Here is a tiny trained network, its code and every weight. The questions are about switching its units off for an input and a target symbol, where a switched-off unit gives its printed mean instead of its output.

import numpy as np


def w(rows, s, z=0):
    codes = np.array(rows[::2]) - 128.0
    scale = np.full(codes.shape[1], s)
    scale[-1] = z or s
    return codes * scale


def f(y):
    return y / 2 * (1 + np.tanh(0.7978845608 * (y + 0.044715 * y**3)))


def softmax(a):
    e = np.exp(a - a.max(-1, keepdims=True))
    return e / e.sum(-1, keepdims=True)


def log_softmax(a):
    a = a - a.max(-1, keepdims=True)
    return a - np.log(np.exp(a).sum(-1, keepdims=True))


def net(x, mask):
    ids = ['ΔΘΛΞΠΦβεζημτψω'.index(c) for c in x.split()]
    T = len(ids)
    res = E[ids] + P[:T]
    u = 0
    for l in range(3):
        q, k, v = (res @ M[l].T for M in (Q, K, V))
        z = softmax(np.where(np.tri(T) > 0, q @ k.T / 4**0.5, -1e9)) @ v
        res = res + np.where(mask[u], z, O[l][:, -1]) @ O[l][:, :-1]
        u += 1
        y = f(res @ A[l][:, :-1].T + A[l][:, -1])
        res = res + np.where(mask[u : u + 4], y, B[l][:, -1]) @ B[l][:, :-1]
        u += 4
    return log_softmax(res[-1] @ U[:, :-1].T + U[:, -1])


Q, K, V, O, A, B = {}, {}, {}, {}, {}, {}
E = w([
[89,136,163,95,136,136,156],'Δ',
[87,125,123,89,116,110,118],'Θ',
[92,108,131,76,132,120,134],'Λ',
[77,115,130,122,102,138,115],'Ξ',
[74,170,119,150,101,70,152],'Π',
[50,151,115,134,107,124,124],'Φ',
[95,143,114,132,117,122,111],'β',
[54,138,112,102,116,104,137],'ε',
[110,156,99,203,87,122,92],'ζ',
[152,5,99,143,111,106,114],'η',
[122,73,86,160,123,177,84],'μ',
[200,191,2,118,127,165,213],'τ',
[72,167,68,139,201,129,175],'ψ',
[185,89,135,178,182,113,184],'ω',
],0.021)
P = w([
[33,133,158,84,208,84,81],'0',
[48,124,139,97,183,93,106],'1',
[66,109,123,101,169,106,123],'2',
[73,93,106,106,148,123,145],'3',
[88,81,90,119,134,133,164],'4',
[102,75,80,120,117,147,184],'5',
[113,70,62,125,106,158,202],'6',
[131,61,50,127,94,173,216],'7',
[139,65,24,133,78,171,227],'8',
[163,66,16,137,74,171,246],'9',
],0.011)
Q[0] = w([
[75,62,92,125,66,112,157],'L0H1',
[39,118,147,100,156,140,158],'L0H1',
[110,31,113,183,185,133,130],'L0H1',
[163,211,251,48,112,163,67],'L0H1',
],0.013)
K[0] = w([
[150,135,12,82,80,154,188],'L0H1',
[119,54,95,175,115,160,162],'L0H1',
[165,163,66,110,136,140,235],'L0H1',
[53,116,185,138,172,55,48],'L0H1',
],0.011)
V[0] = w([
[203,153,71,3,75,129,82],'L0H1',
[90,142,135,114,37,36,157],'L0H1',
[63,167,75,130,171,106,105],'L0H1',
[92,63,124,228,188,134,112],'L0H1',
],0.0068)
O[0] = w([
[149,112,163,88,101,199,168,45],'L0H1',
[135,254,171,88,94,161,143,68],'L0H1',
[49,104,152,116,114,195,129,159],'L0H1',
[123,17,23,141,100,72,2,254],'L0H1',
],0.0079,0.0056)
A[0] = w([
[86,89,182,71,101,40,116,253],'L0N1',
[206,112,89,125,192,60,124,16],'L0N2',
[121,82,209,137,92,142,162,154],'L0N3',
[135,173,132,3,110,248,121,26],'L0N4',
],0.0062,0.0024)
B[0] = w([
[87,130,146,112,86,201,48,241],'L0N1',
[130,107,152,58,138,43,159,253],'L0N2',
[65,156,89,87,130,161,177,128],'L0N3',
[68,118,208,90,255,126,113,158],'L0N4',
],0.0073,0.0047)
Q[1] = w([
[134,144,220,144,138,153,69],'L1H1',
[137,148,121,86,151,99,145],'L1H1',
[248,197,188,132,165,30,76],'L1H1',
[99,57,89,132,159,78,123],'L1H1',
],0.013)
K[1] = w([
[66,175,133,73,198,62,19],'L1H1',
[53,220,208,94,136,142,236],'L1H1',
[99,132,216,52,249,103,28],'L1H1',
[243,58,43,133,214,71,254],'L1H1',
],0.0064)
V[1] = w([
[166,176,168,106,161,214,136],'L1H1',
[113,194,128,204,142,112,149],'L1H1',
[171,87,167,108,184,108,168],'L1H1',
[161,135,115,254,168,137,132],'L1H1',
],0.0094)
O[1] = w([
[111,81,144,216,106,59,209,5],'L1H1',
[114,161,191,170,164,166,150,81],'L1H1',
[134,40,63,147,254,97,39,166],'L1H1',
[134,196,114,246,151,183,3,150],'L1H1',
],0.0073,0.021)
A[1] = w([
[57,157,254,226,161,180,219,197],'L1N1',
[89,104,86,176,187,102,71,136],'L1N2',
[129,197,131,205,178,66,239,6],'L1N3',
[70,196,70,176,112,64,132,213],'L1N4',
],0.0058,0.0024)
B[1] = w([
[192,191,116,127,123,153,96,155],'L1N1',
[127,137,211,168,118,140,202,251],'L1N2',
[133,28,170,101,155,125,99,141],'L1N3',
[158,142,142,4,181,149,127,134],'L1N4',
],0.011,0.017)
Q[2] = w([
[196,137,68,22,175,233,81],'L2H1',
[146,171,253,124,87,23,201],'L2H1',
[175,168,80,51,13,173,205],'L2H1',
[203,120,237,137,174,78,141],'L2H1',
],0.0063)
K[2] = w([
[182,119,12,163,136,199,132],'L2H1',
[99,149,153,95,96,108,81],'L2H1',
[137,137,80,84,101,255,113],'L2H1',
[155,121,202,112,95,130,22],'L2H1',
],0.0098)
V[2] = w([
[180,50,216,139,5,206,26],'L2H1',
[190,209,140,106,105,67,149],'L2H1',
[56,189,1,118,178,188,97],'L2H1',
[55,134,163,249,127,177,84],'L2H1',
],0.0066)
O[2] = w([
[31,172,56,171,67,87,138,169],'L2H1',
[104,219,128,78,140,182,98,12],'L2H1',
[254,96,154,92,65,164,146,172],'L2H1',
[145,137,151,240,53,126,84,132],'L2H1',
],0.009,0.011)
A[2] = w([
[77,210,150,166,97,254,60,1],'L2N1',
[134,159,138,59,215,201,122,97],'L2N2',
[221,89,118,131,139,59,155,132],'L2N3',
[121,105,222,178,164,184,153,86],'L2N4',
],0.0078,0.0038)
B[2] = w([
[195,140,83,189,254,65,222,194],'L2N1',
[126,57,164,207,65,35,33,190],'L2N2',
[54,190,150,154,97,170,82,254],'L2N3',
[112,208,47,71,60,213,126,211],'L2N4',
],0.0081,0.0099)
U = w([
[129,142,145,137,118,129,161,73],'Δ',
[126,124,148,132,123,109,172,80],'Θ',
[160,30,141,152,149,108,253,61],'Λ',
[34,186,141,138,116,235,201,210],'Ξ',
[156,167,137,137,119,103,154,122],'Π',
[145,173,138,122,117,128,171,156],'Φ',
[133,177,130,117,114,149,156,137],'β',
[131,157,176,127,89,133,191,255],'ε',
[198,143,95,139,154,123,206,146],'ζ',
[162,169,46,54,156,165,133,54],'η',
[129,167,89,185,53,95,139,73],'μ',
[157,111,133,144,141,143,194,53],'τ',
[207,122,191,140,93,174,144,98],'ψ',
[125,127,123,167,203,153,85,197],'ω',
],0.0059,0.0049)

Each question gives the input, a string of symbols that net reads in full, and the target symbol t.
The units are the heads (4 rows each of Q, K, V and O) and the neurons (one row each of A and B). Each row of codes is followed by its name. A weight is (code - 128) times the scale printed after its matrix; where a second scale follows, it is the last column's (O, A, B and U).
mask holds one flag per unit, layer by layer, with each layer's heads first. A switched-off unit (its flag False) gives its mean, the last column of its rows in O or B, instead of its output. The means were averaged over made-up inputs and are rounded, as every weight is.
A unit's drop is (log p(t) with every unit on - log p(t) with that unit switched off) / (log p(t) with every unit on - log p(t) with every unit switched off).
The circuit of an input: a set's keep is (log p(t) with only the set's units on - log p(t) with every unit switched off) / (log p(t) with every unit on - log p(t) with every unit switched off). Starting from the 12 units with the biggest drops (on a tie, the unit counted first), units are removed one at a time, each time the one whose removal leaves the highest keep (on an exact tie, the one counted first), for as long as the keep stays at least 0.8.
units of the circuit, in order: the units of the circuit, biggest drop first
k most important neurons: the k neurons with the biggest drops, biggest first
k most important neurons of layer l: the k neurons of layer l with the biggest drops, biggest first
input Ξ Ξ η Λ β, target η: units of the circuit, in order -> [L1H1, L2H1]
input Ξ η η Ξ μ Φ, target μ: units of the circuit, in order -> [L2H1, L0H1]
input Ξ ε μ τ η Φ η Δ, target Λ: units of the circuit, in order -> [L1H1, L0H1]
input μ Λ Ξ, target μ: units of the circuit, in order -> [L2H1, L0H1]
input ω ε ω Ξ ω Θ Λ τ ε Ξ, target Ξ: units of the circuit, in order -> [L0H1]
input μ ψ η, target ψ: units of the circuit, in order -> [L2H1, L0N1]
input η Θ Λ, target η: 2 most important neurons -> [L1N2, L0N1]
input τ ψ η ζ Λ, target ζ: 3 most important neurons -> [L1N1, L2N1, L0N2]
input η Ξ μ τ η, target Λ: 2 most important neurons -> [L1N3, L0N4]
input τ Π μ ω μ ψ ζ, target ζ: 3 most important neurons -> [L2N1, L1N1, L0N2]
input Π Φ ω β ω ε τ, target Ξ: 3 most important neurons -> [L2N3, L0N4, L2N4]
input ε ω ζ Π β η, target η: units of the circuit, in order -> [L1H1, L0H1, L2H1, L1N2]
input η ω ω Φ, target ω: units of the circuit, in order -> [L0H1, L1H1]
input ω η Ξ ε ω ω ω η ω μ, target ω: units of the circuit, in order -> [L0H1, L1H1]
input μ Δ ω Λ Φ, target ω: most important neuron -> [L0N2]
input η Ξ η ω Θ ψ μ ψ ω Λ, target ω: units of the circuit, in order -> [L1H1, L0H1]
input ω ε μ ω ω Λ η Δ, target η: units of the circuit, in order -> [L1N2, L1H1, L0H1]
input η η η η ω μ ω Δ ε, target ω: units of the circuit, in order -> [L1H1, L0H1, L0N1]
input ε ω ω τ, target Ξ: 2 most important neurons of layer 0 -> [L0N4, L0N3]
input ω η Θ ω ω ψ μ ω Φ η, target ω: 3 most important neurons -> [L0N2, L0N1, L2N3]
input η Δ η ψ μ μ τ, target Λ: 2 most important neurons -> [L1N3, L0N4]
input ψ η η Θ β Θ ε τ ω, target Ξ: 3 most important neurons -> [L2N4, L0N4, L2N3]
input Ξ τ Π Π ω ω ε ω η, target Λ: units of the circuit, in order -> [L0H1, L1H1]
input β Δ Ξ Ξ μ Θ Λ, target μ: units of the circuit, in order -> [L2H1, L0N2]
input μ Π Π ω ψ η η ω η, target ω: 3 most important neurons -> [L0N2, L2N3, L0N1]
input μ ω Λ β ψ, target ψ: 3 most important neurons -> [L0N1, L0N2, L0N4]
input β ω ω Ξ μ μ ζ ω Θ, target ω: most important neuron -> [L0N2]
input μ Π ε ε τ ω ψ Λ ω Φ, target Ξ: most important neuron of layer 1 -> [L1N3]
input ψ Δ Ξ μ η μ Θ Π, target μ: units of the circuit, in order -> [L2H1, L1N2, L0H1]
